Below is a small trained network, with its code and all its weights. Each question gives an input and a class and asks what happens when units are switched off, that is, made to give their printed mean instead of their output.

import numpy as np


def w(rows, s, z=0):
    codes = np.array(rows[::2]) - 128.0
    scale = np.full(codes.shape[1], s)
    scale[-1] = z or s
    return codes * scale


def f(y):
    return np.maximum(y, 0)


def log_softmax(a):
    a = a - a.max(-1, keepdims=True)
    return a - np.log(np.exp(a).sum(-1, keepdims=True))


def net(x, mask):
    res = np.array(x, float).reshape(1, 8) / 4 @ E
    y = f(res @ A[0][:, :-1].T + A[0][:, -1])
    res = res + np.where(mask, y, B[0][:, -1]) @ B[0][:, :-1]
    return log_softmax(res[-1] @ U[:, :-1].T + U[:, -1])


A, B = {}, {}
E = w([
[154,55,116,61,149,170,81,194,175],'x0',
[180,128,123,98,255,63,127,83,158],'x1',
[135,28,215,199,125,71,120,133,149],'x2',
[216,106,180,84,70,166,164,73,109],'x3',
[100,77,104,75,113,96,212,141,84],'x4',
[126,125,126,127,126,128,127,126,125],'x5',
[123,118,135,105,125,125,63,111,49],'x6',
[69,126,115,69,54,78,73,59,203],'x7',
],0.0096)
A[0] = w([
[183,151,131,166,131,165,51,102,155,212],'n0',
[126,152,136,177,139,140,162,109,101,89],'n1',
[154,121,154,128,102,181,183,99,179,125],'n2',
[128,81,180,160,116,91,126,148,157,79],'n3',
[109,174,142,160,91,92,141,68,124,64],'n4',
[117,122,119,84,102,79,99,67,184,85],'n5',
[146,136,99,164,123,135,174,138,208,138],'n6',
[201,134,152,90,141,107,138,83,132,121],'n7',
[76,123,129,112,51,137,110,109,166,105],'n8',
[146,152,121,177,90,167,106,147,163,139],'n9',
[105,181,98,79,105,171,128,147,125,55],'n10',
[158,69,117,88,128,177,93,184,191,61],'n11',
[123,112,111,178,11,175,131,178,104,82],'n12',
[181,125,126,171,127,194,157,187,83,94],'n13',
[135,167,80,79,119,143,134,94,144,91],'n14',
[174,120,179,108,51,174,132,114,97,116],'n15',
[119,160,145,168,121,104,156,85,139,83],'n16',
[117,72,180,146,98,87,121,108,128,75],'n17',
[107,98,115,89,114,112,182,150,111,255],'n18',
[137,90,111,97,130,158,95,156,161,63],'n19',
[146,80,160,185,126,86,121,150,128,86],'n20',
[162,173,76,117,146,157,142,129,108,60],'n21',
[64,108,74,186,137,98,102,180,137,130],'n22',
],0.012,0.0067)
B[0] = w([
[58,18,87,128,96,102,104,53,26,249],'n0',
[161,141,173,66,95,103,167,216,80,181],'n1',
[53,176,95,83,149,158,77,161,133,201],'n2',
[197,150,83,162,26,192,141,51,176,204],'n3',
[204,182,153,74,75,77,169,181,52,203],'n4',
[144,13,218,57,241,177,179,193,136,224],'n5',
[105,60,28,81,155,165,33,147,2,200],'n6',
[56,223,103,115,245,71,67,111,191,205],'n7',
[144,42,188,102,228,178,140,229,72,224],'n8',
[114,83,71,140,124,79,119,94,86,203],'n9',
[153,157,135,195,99,175,206,52,186,200],'n10',
[190,216,157,49,48,36,184,166,75,215],'n11',
[190,99,71,246,204,33,73,163,228,254],'n12',
[98,60,217,112,155,167,158,193,93,238],'n13',
[197,90,83,165,70,208,174,105,180,197],'n14',
[41,224,70,52,193,121,114,142,176,224],'n15',
[174,136,131,86,75,57,158,195,101,185],'n16',
[129,136,86,157,48,244,142,108,190,205],'n17',
[76,46,36,146,96,87,68,62,44,250],'n18',
[193,198,141,94,50,42,192,163,120,174],'n19',
[123,163,135,152,114,217,165,73,190,205],'n20',
[174,103,112,206,96,197,201,93,208,190],'n21',
[70,228,134,58,139,166,99,138,182,247],'n22',
],0.0069,0.0096)
U = w([
[141,63,224,139,203,187,184,192,111,95],'0',
[186,150,120,176,65,216,182,63,197,11],'1',
[188,201,166,100,40,20,174,167,84,28],'2',
[9,233,112,109,169,123,94,140,179,101],'3',
[161,118,98,191,217,40,106,122,190,230],'4',
[97,110,100,125,119,140,97,114,75,253],'5',
[75,62,92,142,88,97,112,66,50,72],'6',
],0.011,0.0058)

Each question gives the input, the list of numbers given to net, and the class t.
The units are the neurons (one row each of A and B). Each row of codes is followed by its name. A weight is (code - 128) times the scale printed after its matrix; where a second scale follows, it is the last column's (A, B and U).
mask holds one flag per neuron, in row order. A switched-off neuron (its flag False) gives its mean, the last column of its row in B, instead of its output. The means were averaged over made-up inputs and are rounded, as every weight is.
A unit's drop is (log p(t) with every unit on - log p(t) with that unit switched off) / (log p(t) with every unit on - log p(t) with every unit switched off).
The circuit of an input: a set's keep is (log p(t) with only the set's units on - log p(t) with every unit switched off) / (log p(t) with every unit on - log p(t) with every unit switched off). Starting from the 12 units with the biggest drops (on a tie, the unit counted first), units are removed one at a time, each time the one whose removal leaves the highest keep (on an exact tie, the one counted first), for as long as the keep stays at least 0.8.
units of the circuit, in order: the units of the circuit, biggest drop first
unit that matters most: the unit with the biggest drop
k most important neurons: the k neurons with the biggest drops, biggest first
drop of u: that unit's drop, to one decimal
input [-2,-4,-8,-8,1,-3,8,-8], class 0: units of the circuit, in order -> (n13)
input [6,2,4,0,6,3,0,-5], class 2: units of the circuit, in order -> (n11 n5)
input [8,-5,7,1,-2,8,-5,8], class 0: 3 most important neurons -> (n8 n5 n4)
input [3,-3,0,-3,4,-1,-4,4], class 0: 4 most important neurons -> (n8 n0 n15 n5)
input [6,4,-5,-3,4,-5,-3,3], class 2: 2 most important neurons -> (n11 n19)
input [1,4,2,3,-7,5,4,6], class 6: 3 most important neurons -> (n0 n13 n12)
input [-6,-6,-8,-1,3,2,-5,-2], class 1: 2 most important neurons -> (n10 n21)
input [7,0,-4,8,4,-5,2,6], class 3: 2 most important neurons -> (n15 n7)
input [7,7,7,2,-8,3,3,2], class 6: 2 most important neurons -> (n0 n12)
input [-4,-8,8,8,-1,-2,-6,-7], class 1: 3 most important neurons -> (n3 n20 n17)
input [-8,0,8,3,-1,-1,3,2], class 1: 4 most important neurons -> (n17 n20 n3 n11)
input [-7,7,0,-6,-2,-5,-6,-5], class 2: units of the circuit, in order -> (n1 n16)
input [8,-8,-4,8,-1,-3,-3,7], class 2: 4 most important neurons -> (n11 n19 n7 n22)
input [-2,-7,7,-4,8,8,-5,8], class 0: 2 most important neurons -> (n8 n5)
input [-8,0,3,4,-8,8,-4,4], class 2: unit that matters most -> n4
input [-3,-6,-6,-7,6,4,7,-4], class 3: 2 most important neurons -> (n22 n0)
input [1,-3,-6,1,-2,-5,-4,3], class 1: 2 most important neurons -> (n10 n14)
input [-3,3,0,6,5,-2,-3,-5], class 3: units of the circuit, in order -> (n7 n2)
input [-1,4,3,7,8,-1,-6,-2], class 6: 4 most important neurons -> (n18 n22 n6 n12)
input [3,-4,4,0,-8,6,3,-6], class 6: unit that matters most -> n0
input [2,-1,1,8,1,4,-1,7], class 3: 2 most important neurons -> (n15 n7)
input [3,-3,-6,-6,3,-4,7,7], class 0: units of the circuit, in order -> (n8 n5)
input [-1,-3,1,4,-2,-1,-5,-2], class 5: drop of n6 -> 0.4
input [-3,6,6,-8,6,-5,5,0], class 3: drop of n13 -> 0.0
input [-7,7,-6,4,-4,3,-2,3], class 2: drop of n17 -> 0.3
input [-7,-1,3,2,-3,1,4,7], class 0: drop of n11 -> 0.2
input [-2,5,1,-7,-8,5,6,-5], class 6: units of the circuit, in order -> (n0)
